Below is a small trained network, with its code and all its weights. Each question gives an input and a class and asks what happens when units are switched off, that is, made to give their printed mean instead of their output.

import numpy as np


def w(rows, s, z=0):
    codes = np.array(rows[::2]) - 128.0
    scale = np.full(codes.shape[1], s)
    scale[-1] = z or s
    return codes * scale


def norm(h):
    return h / np.sqrt((h * h).mean(-1, keepdims=True) + 1e-5)


def f(y):
    return np.maximum(y, 0)


def log_softmax(a):
    a = a - a.max(-1, keepdims=True)
    return a - np.log(np.exp(a).sum(-1, keepdims=True))


def net(x, mask):
    res = np.array(x, float).reshape(1, 5) / 4 @ E
    u = 0
    for l in range(2):
        y = f(norm(res) @ A[l][:, :-1].T + A[l][:, -1])
        res = res + np.where(mask[u : u + 16], y, B[l][:, -1]) @ B[l][:, :-1]
        u += 16
    return log_softmax(norm(res)[-1] @ U[:, :-1].T + U[:, -1])


A, B = {}, {}
E = w([
[131,128,123,127],'x0',
[163,121,64,118],'x1',
[170,238,122,163],'x2',
[151,170,90,15],'x3',
[255,67,178,112],'x4',
],0.0063)
A[0] = w([
[143,96,134,193,69],'0.n0',
[106,121,129,26,97],'0.n1',
[204,177,68,144,144],'0.n2',
[143,150,79,128,1],'0.n3',
[148,141,184,83,79],'0.n4',
[195,48,161,102,144],'0.n5',
[182,155,153,139,119],'0.n6',
[99,49,118,91,59],'0.n7',
[153,215,103,188,79],'0.n8',
[94,132,122,109,107],'0.n9',
[135,172,143,49,49],'0.n10',
[142,157,151,10,82],'0.n11',
[139,85,123,194,107],'0.n12',
[105,40,105,110,74],'0.n13',
[109,129,19,138,136],'0.n14',
[91,158,98,146,128],'0.n15',
],0.014,0.0038)
B[0] = w([
[154,118,93,176,181],'0.n0',
[154,176,107,193,204],'0.n1',
[126,110,186,152,219],'0.n2',
[158,122,127,124,140],'0.n3',
[155,70,133,140,174],'0.n4',
[51,74,96,85,254],'0.n5',
[62,75,158,1,191],'0.n6',
[179,227,253,79,191],'0.n7',
[137,168,180,103,212],'0.n8',
[114,145,67,87,155],'0.n9',
[153,179,104,188,188],'0.n10',
[176,130,25,190,226],'0.n11',
[154,124,98,213,191],'0.n12',
[134,185,215,131,195],'0.n13',
[86,131,131,137,191],'0.n14',
[101,46,133,82,181],'0.n15',
],0.0097,0.0071)
A[1] = w([
[111,83,124,210,71],'1.n0',
[204,162,92,124,150],'1.n1',
[117,144,185,120,42],'1.n2',
[149,172,163,106,4],'1.n3',
[156,177,164,55,51],'1.n4',
[95,121,250,229,139],'1.n5',
[140,203,125,120,74],'1.n6',
[68,146,112,114,114],'1.n7',
[160,175,194,112,88],'1.n8',
[111,63,101,86,80],'1.n9',
[67,169,115,112,160],'1.n10',
[52,175,133,139,153],'1.n11',
[126,136,109,100,57],'1.n12',
[164,130,168,97,143],'1.n13',
[144,65,76,250,46],'1.n14',
[146,112,172,76,51],'1.n15',
],0.012,0.0041)
B[1] = w([
[221,173,37,179,169],'1.n0',
[79,112,131,213,179],'1.n1',
[118,177,93,198,156],'1.n2',
[107,113,232,72,144],'1.n3',
[158,162,173,113,163],'1.n4',
[218,182,63,86,255],'1.n5',
[190,90,214,152,160],'1.n6',
[89,2,113,82,153],'1.n7',
[65,199,245,78,177],'1.n8',
[51,62,69,74,153],'1.n9',
[113,29,150,61,169],'1.n10',
[203,42,115,100,183],'1.n11',
[124,199,194,75,129],'1.n12',
[59,176,124,91,167],'1.n13',
[118,195,109,193,186],'1.n14',
[117,192,168,96,154],'1.n15',
],0.0052,0.0097)
U = w([
[176,175,66,247,233],'0',
[131,187,231,100,1],'1',
[63,16,107,98,113],'2',
],0.015,0.00072)

Each question gives the input, the list of numbers given to net, and the class t.
The units are the neurons (one row each of A and B). Each row of codes is followed by its name. A weight is (code - 128) times the scale printed after its matrix; where a second scale follows, it is the last column's (A, B and U).
mask holds one flag per neuron, layer by layer. A switched-off neuron (its flag False) gives its mean, the last column of its row in B, instead of its output. The means were averaged over made-up inputs and are rounded, as every weight is.
A unit's drop is (log p(t) with every unit on - log p(t) with that unit switched off) / (log p(t) with every unit on - log p(t) with every unit switched off).
The circuit of an input: a set's keep is (log p(t) with only the set's units on - log p(t) with every unit switched off) / (log p(t) with every unit on - log p(t) with every unit switched off). Starting from the 12 units with the biggest drops (on a tie, the unit counted first), units are removed one at a time, each time the one whose removal leaves the highest keep (on an exact tie, the one counted first), for as long as the keep stays at least 0.8.
units of the circuit, in order: the units of the circuit, biggest drop first
k most important neurons of layer l: the k neurons of layer l with the biggest drops, biggest first
drop when u is switched off: that unit's drop, to one decimal
input [-3,7,-4,7,6], class 0: units of the circuit, in order => 0.n11
input [-1,0,-7,5,3], class 1: 2 most important neurons of layer 0 => 0.n7; 0.n13
input [0,-3,-6,-8,8], class 0: 2 most important neurons of layer 0 => 0.n12; 0.n0
input [2,-1,1,6,-7], class 2: 2 most important neurons of layer 0 => 0.n15; 0.n12
input [7,7,0,-7,-8], class 2: 2 most important neurons of layer 1 => 1.n7; 1.n10
input [-7,5,1,-7,-8], class 2: 2 most important neurons of layer 0 => 0.n15; 0.n11
input [1,-8,-7,-7,6], class 0: units of the circuit, in order => 0.n12; 1.n0
input [-4,-6,-4,5,4], class 0: 2 most important neurons of layer 0 => 0.n11; 0.n1
input [7,-1,7,-5,7], class 1: 3 most important neurons of layer 0 => 0.n6; 0.n11; 0.n8
input [-2,3,4,1,-4], class 1: 3 most important neurons of layer 0 => 0.n8; 0.n5; 0.n11
input [2,4,4,-3,-5], class 2: 2 most important neurons of layer 0 => 0.n15; 0.n7
input [5,2,-6,8,-8], class 0: 4 most important neurons of layer 0 => 0.n1; 0.n11; 0.n6; 0.n5
input [-8,8,-7,0,-6], class 1: 2 most important neurons of layer 0 => 0.n7; 0.n13
input [-8,3,-1,-5,8], class 2: units of the circuit, in order => 0.n5
input [2,2,3,2,-3], class 1: 2 most important neurons of layer 0 => 0.n8; 0.n5
input [-6,2,1,-3,4], class 2: 2 most important neurons of layer 0 => 0.n5; 0.n6
input [5,5,-6,7,4], class 0: 2 most important neurons of layer 0 => 0.n11; 0.n1
input [5,-2,-2,1,6], class 2: drop when 0.n5 is switched off => 0.6
input [-3,-1,-8,5,2], class 1: drop when 0.n7 is switched off => 3.0
input [-6,-2,-6,-7,-3], class 0: drop when 0.n12 is switched off => 0.3
input [-7,-3,-5,6,3], class 0: drop when 0.n11 is switched off => 1.0
input [8,0,-4,-3,-3], class 1: most important neuron of layer 0 => 0.n7
